Below is a small trained network, with its code and all its weights. Each question gives an input and a target symbol and asks what happens when units are switched off, that is, made to give their printed mean instead of their output.

import numpy as np


def w(rows, s, z=0):
    codes = np.array(rows[::2]) - 128.0
    scale = np.full(codes.shape[1], s)
    scale[-1] = z or s
    return codes * scale


def norm(h):
    return h / np.sqrt((h * h).mean(-1, keepdims=True) + 1e-5)


def f(y):
    return np.maximum(y, 0)


def softmax(a):
    e = np.exp(a - a.max(-1, keepdims=True))
    return e / e.sum(-1, keepdims=True)


def log_softmax(a):
    a = a - a.max(-1, keepdims=True)
    return a - np.log(np.exp(a).sum(-1, keepdims=True))


def net(x, mask):
    ids = ['ΓΣαεζηλμξψ'.index(c) for c in x.split()]
    T = len(ids)
    res = E[ids] + P[:T]
    r = norm(res)
    for j in range(2):
        rows = slice(3 * j, 3 * j + 3)
        q, k, v = (r @ M[0][rows].T for M in (Q, K, V))
        z = softmax(np.where(np.tri(T) > 0, q @ k.T / 3**0.5, -1e9)) @ v
        o = O[0][rows]
        res = res + np.where(mask[j], z, o[:, -1]) @ o[:, :-1]
    y = f(norm(res) @ A[0][:, :-1].T + A[0][:, -1])
    res = res + np.where(mask[2:10], y, B[0][:, -1]) @ B[0][:, :-1]
    return log_softmax(norm(res)[-1] @ U[:, :-1].T + U[:, -1])


Q, K, V, O, A, B = {}, {}, {}, {}, {}, {}
E = w([
[132,152,139,98,130,73],'Γ',
[140,103,38,88,194,109],'Σ',
[148,165,137,168,93,85],'α',
[59,130,183,182,250,125],'ε',
[72,139,97,197,146,90],'ζ',
[131,123,147,123,158,131],'η',
[164,111,115,145,147,176],'λ',
[137,125,77,149,128,101],'μ',
[85,119,185,197,161,96],'ξ',
[235,46,105,217,164,146],'ψ',
],0.013)
P = w([
[64,1,82,87,119,192],'0',
[178,184,143,67,162,181],'1',
[168,177,140,88,150,170],'2',
[168,164,140,98,149,168],'3',
[165,155,141,105,147,166],'4',
[167,139,144,111,148,164],'5',
[168,126,145,117,151,169],'6',
[172,118,148,122,150,164],'7',
],0.0041)
Q[0] = w([
[98,139,130,160,155,157],'h1',
[123,142,93,93,138,158],'h1',
[224,124,165,126,150,178],'h1',
[51,145,95,234,170,145],'h2',
[160,61,75,143,105,185],'h2',
[146,98,197,57,172,253],'h2',
],0.015)
K[0] = w([
[133,123,128,180,151,155],'h1',
[116,113,73,108,159,150],'h1',
[84,53,106,146,45,176],'h1',
[115,76,118,250,192,131],'h2',
[152,60,48,135,128,139],'h2',
[62,25,175,63,125,163],'h2',
],0.013)
V[0] = w([
[58,190,88,145,95,237],'h1',
[169,119,161,194,146,146],'h1',
[134,138,195,119,11,118],'h1',
[181,99,44,112,200,175],'h2',
[64,201,162,154,255,165],'h2',
[62,65,158,158,147,118],'h2',
],0.0064)
O[0] = w([
[179,164,82,44,246,115,3],'h1',
[51,85,127,50,116,145,161],'h1',
[71,96,46,144,139,25,27],'h1',
[65,211,144,207,151,58,141],'h2',
[82,3,18,225,71,202,233],'h2',
[177,188,81,157,45,172,113],'h2',
],0.0045,0.0026)
A[0] = w([
[159,149,156,109,109,156,58],'n1',
[97,149,124,155,160,97,1],'n2',
[152,117,91,151,99,157,168],'n3',
[159,63,112,129,94,123,80],'n4',
[169,72,123,122,155,89,110],'n5',
[112,131,85,6,155,149,142],'n6',
[166,146,86,103,166,175,134],'n7',
[173,46,95,140,149,135,130],'n8',
],0.013,0.0036)
B[0] = w([
[144,152,91,149,77,62,168],'n1',
[66,202,128,54,141,161,161],'n2',
[126,138,44,119,129,45,243],'n3',
[55,158,204,48,159,171,188],'n4',
[67,43,100,125,188,174,228],'n5',
[227,206,183,205,1,23,189],'n6',
[46,11,127,97,144,137,221],'n7',
[221,222,203,87,110,139,253],'n8',
],0.0084,0.0042)
U = w([
[202,132,152,111,67,28,216],'Γ',
[34,42,181,106,192,96,103],'Σ',
[163,111,103,84,152,143,23],'α',
[113,110,125,229,188,193,220],'ε',
[127,140,2,167,94,110,245],'ζ',
[156,130,105,52,113,151,44],'η',
[156,120,97,72,115,162,18],'λ',
[82,237,104,82,204,102,163],'μ',
[78,147,183,137,42,198,106],'ξ',
[248,141,152,140,213,155,237],'ψ',
],0.0083,0.0012)

Each question gives the input, a string of symbols that net reads in full, and the target symbol t.
The units are the heads (3 rows each of Q, K, V and O) and the neurons (one row each of A and B). Each row of codes is followed by its name. A weight is (code - 128) times the scale printed after its matrix; where a second scale follows, it is the last column's (O, A, B and U).
mask holds one flag per unit, heads first, then neurons. A switched-off unit (its flag False) gives its mean, the last column of its rows in O or B, instead of its output. The means were averaged over made-up inputs and are rounded, as every weight is.
A unit's drop is (log p(t) with every unit on - log p(t) with that unit switched off) / (log p(t) with every unit on - log p(t) with every unit switched off).
The circuit of an input: a set's keep is (log p(t) with only the set's units on - log p(t) with every unit switched off) / (log p(t) with every unit on - log p(t) with every unit switched off). Starting from all 10 units, units are removed one at a time, each time the one whose removal leaves the highest keep (on an exact tie, the one counted first), for as long as the keep stays at least 0.8.
circuit, biggest first: the units of the circuit, biggest drop first
top k neurons: the k neurons with the biggest drops, biggest first
which heads matter: for each layer, one digit per head in row order, 1 if its drop is at least 0.15 and else 0, layers parted by /
drop of u: that unit's drop, to one decimal
input Γ η ψ Σ λ α ε λ, target Γ: which heads matter => 11
input Σ ψ η μ α λ ε λ, target ε: which heads matter => 01
input λ α ξ η, target Σ: which heads matter => 11
input Γ α α, target Σ: top 3 neurons => n8; n6; n5
input η λ α ζ Γ Γ λ, target ζ: circuit, biggest first => n3
input λ ζ α α Γ α η α, target Σ: circuit, biggest first => h1; h2; n5
input Γ Γ η μ η η, target Γ: which heads matter => 01
input ψ μ ψ η, target ξ: circuit, biggest first => h1; n5; h2
input η ε ξ μ, target μ: which heads matter => 01
input α η Σ Γ Γ, target Σ: which heads matter => 11
input μ μ η Γ ξ ψ μ Γ, target Σ: circuit, biggest first => h2; n5
input Γ Γ η α ζ ξ, target ξ: top 3 neurons => n4; n8; n6
input μ μ ε Γ α ψ ζ η, target ψ: top 2 neurons => n8; n6
input η Γ α η, target ζ: top 2 neurons => n1; n8
input μ Γ ε η, target ψ: circuit, biggest first => h1
input Σ α λ α η λ, target ε: top 2 neurons => n8; n7
input ψ ζ η Σ η ε λ λ, target ξ: top 3 neurons => n3; n5; n1
input ψ ξ Σ η Γ ζ η, target ξ: top 2 neurons => n5; n8
input Γ α η Σ Σ, target Σ: drop of h2 => 1.6
input ψ η λ λ, target ξ: drop of n3 => 0.9
input α ε Γ α ε ζ ζ, target ζ: drop of n3 => 0.6
input α α η Γ μ η μ, target μ: top neuron => n2
